Here is a tiny trained network, its code and every weight. The questions are about switching its units off for an input and a target symbol, where a switched-off unit gives its printed mean instead of its output.

import numpy as np


def w(rows, s, z=0):
    codes = np.array(rows[::2]) - 128.0
    scale = np.full(codes.shape[1], s)
    scale[-1] = z or s
    return codes * scale


def f(y):
    return y / 2 * (1 + np.tanh(0.7978845608 * (y + 0.044715 * y**3)))


def softmax(a):
    e = np.exp(a - a.max(-1, keepdims=True))
    return e / e.sum(-1, keepdims=True)


def log_softmax(a):
    a = a - a.max(-1, keepdims=True)
    return a - np.log(np.exp(a).sum(-1, keepdims=True))


def net(x, mask):
    ids = ['ΞΨαζλμπτ'.index(c) for c in x.split()]
    T = len(ids)
    res = E[ids] + P[:T]
    u = 0
    for l in range(2):
        q, k, v = (res @ M[l].T for M in (Q, K, V))
        z = softmax(np.where(np.tri(T) > 0, q @ k.T / 3**0.5, -1e9)) @ v
        res = res + np.where(mask[u], z, O[l][:, -1]) @ O[l][:, :-1]
        u += 1
        y = f(res @ A[l][:, :-1].T + A[l][:, -1])
        res = res + np.where(mask[u : u + 8], y, B[l][:, -1]) @ B[l][:, :-1]
        u += 8
    return log_softmax(res[-1] @ U[:, :-1].T + U[:, -1])


Q, K, V, O, A, B = {}, {}, {}, {}, {}, {}
E = w([
[179,13,177,18,63,134],'Ξ',
[113,177,99,121,88,155],'Ψ',
[139,216,178,98,95,39],'α',
[104,142,59,115,151,182],'ζ',
[144,87,2,20,172,67],'λ',
[123,196,118,101,75,165],'μ',
[76,105,55,117,63,123],'π',
[86,113,135,254,110,128],'τ',
],0.016)
P = w([
[1,177,141,132,66,158],'0',
[109,122,96,164,175,117],'1',
[106,113,91,167,171,108],'2',
[108,118,94,169,181,113],'3',
[111,120,90,168,167,115],'4',
[112,114,90,165,180,117],'5',
[109,120,91,168,168,111],'6',
],0.012)
Q[0] = w([
[145,60,217,217,164,102],'L0H0',
[163,103,27,53,91,185],'L0H0',
[247,76,240,182,144,106],'L0H0',
],0.013)
K[0] = w([
[233,64,147,193,189,64],'L0H0',
[21,73,130,31,89,193],'L0H0',
[248,109,135,146,202,133],'L0H0',
],0.012)
V[0] = w([
[151,64,179,115,49,32],'L0H0',
[136,123,221,99,149,254],'L0H0',
[124,238,98,100,116,149],'L0H0',
],0.0053)
O[0] = w([
[224,52,135,78,60,21,151],'L0H0',
[238,196,193,222,87,171,22],'L0H0',
[103,190,178,158,61,254,254],'L0H0',
],0.0049,0.0024)
A[0] = w([
[135,77,253,182,114,54,88],'L0N0',
[156,232,216,34,160,74,119],'L0N1',
[134,108,142,248,6,84,248],'L0N2',
[143,200,215,196,101,206,2],'L0N3',
[121,96,66,76,179,99,252],'L0N4',
[184,99,164,48,158,77,112],'L0N5',
[205,117,122,108,182,190,171],'L0N6',
[142,86,123,141,200,167,65],'L0N7',
],0.0081,0.0054)
B[0] = w([
[119,103,135,132,170,157,149],'L0N0',
[111,61,192,175,178,105,164],'L0N1',
[101,170,155,127,159,157,254],'L0N2',
[156,104,103,164,92,143,137],'L0N3',
[178,224,207,92,131,156,245],'L0N4',
[115,95,64,86,142,166,163],'L0N5',
[31,155,147,143,65,90,129],'L0N6',
[80,58,146,105,4,84,119],'L0N7',
],0.011,0.0077)
Q[1] = w([
[220,99,102,42,99,151],'L1H0',
[221,141,216,17,150,137],'L1H0',
[144,255,55,66,39,244],'L1H0',
],0.011)
K[1] = w([
[194,138,99,31,100,202],'L1H0',
[223,136,186,53,100,116],'L1H0',
[37,195,205,83,7,167],'L1H0',
],0.013)
V[1] = w([
[137,107,48,113,169,158],'L1H0',
[70,94,118,53,139,43],'L1H0',
[2,138,31,102,145,44],'L1H0',
],0.0082)
O[1] = w([
[96,161,166,187,187,153,4],'L1H0',
[131,108,211,188,53,184,82],'L1H0',
[247,92,235,150,164,214,220],'L1H0',
],0.011,0.004)
A[1] = w([
[81,173,3,211,122,111,206],'L1N0',
[39,183,152,136,85,164,61],'L1N1',
[100,99,12,156,63,2,28],'L1N2',
[119,110,21,163,55,148,122],'L1N3',
[150,204,103,30,147,107,23],'L1N4',
[185,64,115,149,85,207,32],'L1N5',
[151,126,121,47,100,211,2],'L1N6',
[79,150,103,235,204,163,110],'L1N7',
],0.0095,0.0076)
B[1] = w([
[92,70,198,159,122,83,254],'L1N0',
[246,116,123,133,183,122,159],'L1N1',
[178,201,218,48,113,232,163],'L1N2',
[48,107,159,63,211,118,167],'L1N3',
[152,69,111,188,197,128,210],'L1N4',
[60,63,146,142,137,142,164],'L1N5',
[145,63,121,131,155,94,189],'L1N6',
[48,169,63,118,135,162,225],'L1N7',
],0.011,0.0084)
U = w([
[121,151,231,191,81,7,240],'Ξ',
[71,2,156,217,152,27,27],'Ψ',
[101,60,102,40,66,124,218],'α',
[69,161,134,164,107,158,162],'ζ',
[169,244,170,55,82,194,139],'λ',
[101,116,190,97,154,111,1],'μ',
[119,44,195,191,120,162,60],'π',
[189,130,131,133,194,85,124],'τ',
],0.0078,0.0083)

Each question gives the input, a string of symbols that net reads in full, and the target symbol t.
The units are the heads (3 rows each of Q, K, V and O) and the neurons (one row each of A and B). Each row of codes is followed by its name. A weight is (code - 128) times the scale printed after its matrix; where a second scale follows, it is the last column's (O, A, B and U).
mask holds one flag per unit, layer by layer, with each layer's heads first. A switched-off unit (its flag False) gives its mean, the last column of its rows in O or B, instead of its output. The means were averaged over made-up inputs and are rounded, as every weight is.
A unit's drop is (log p(t) with every unit on - log p(t) with that unit switched off) / (log p(t) with every unit on - log p(t) with every unit switched off).
The circuit of an input: a set's keep is (log p(t) with only the set's units on - log p(t) with every unit switched off) / (log p(t) with every unit on - log p(t) with every unit switched off). Starting from the 12 units with the biggest drops (on a tie, the unit counted first), units are removed one at a time, each time the one whose removal leaves the highest keep (on an exact tie, the one counted first), for as long as the keep stays at least 0.8.
units of the circuit, in order: the units of the circuit, biggest drop first
unit that matters most: the unit with the biggest drop
k most important neurons: the k neurons with the biggest drops, biggest first
top k neurons in layer l: the k neurons of layer l with the biggest drops, biggest first
drop of u: that unit's drop, to one decimal
input ζ π ζ π α Ψ, target ζ: unit that matters most : L0N4
input μ π Ψ Ψ, target μ: top 2 neurons in layer 1 : L1N2, L1N0
input Ψ π ζ, target Ψ: 4 most important neurons : L0N4, L0N3, L1N0, L1N4
input Ψ π π, target Ψ: units of the circuit, in order : L0H0, L1H0, L1N0
input τ Ψ π τ Ξ π μ, target τ: top 2 neurons in layer 0 : L0N2, L0N4
input λ ζ π Ψ, target λ: units of the circuit, in order : L1H0, L1N0, L1N4
input λ τ π λ α π, target λ: units of the circuit, in order : L0N4, L1H0, L1N0, L1N4
input π Ξ π π α π μ, target π: 2 most important neurons : L0N4, L1N5
input α π Ψ, target α: 3 most important neurons : L0N4, L0N1, L1N0
input τ ζ π Ξ π, target τ: 3 most important neurons : L0N4, L1N4, L0N2
input Ξ α α ζ, target Ξ: 2 most important neurons : L0N4, L0N5
input α λ τ α π ζ, target α: 3 most important neurons : L0N4, L0N1, L0N2
input Ξ π α Ξ π π π, target Ξ: top 2 neurons in layer 1 : L1N0, L1N7
input π π μ Ξ α π Ψ, target π: top neuron in layer 0 : L0N4
input λ μ Ξ τ ζ ζ, target λ: top 2 neurons in layer 0 : L0N4, L0N6
input ζ π π α π ζ, target ζ: top 3 neurons in layer 0 : L0N4, L0N3, L0N6
input λ π π π α τ π, target λ: 2 most important neurons : L1N0, L0N4
input μ π α Ξ μ, target μ: top 2 neurons in layer 1 : L1N2, L1N0
input Ξ π π, target Ξ: top 3 neurons in layer 0 : L0N5, L0N4, L0N2
input Ξ α Ξ π μ, target Ξ: unit that matters most : L0N5
input α μ Ξ α μ τ ζ, target α: 2 most important neurons : L0N4, L0N1
input Ψ τ ζ π π π ζ, target Ψ: drop of L0N3 : 0.7
input ζ π τ ζ, target ζ: drop of L1N7 : 0.6
input π Ξ π τ τ μ, target π: drop of L1H0 : 1.3
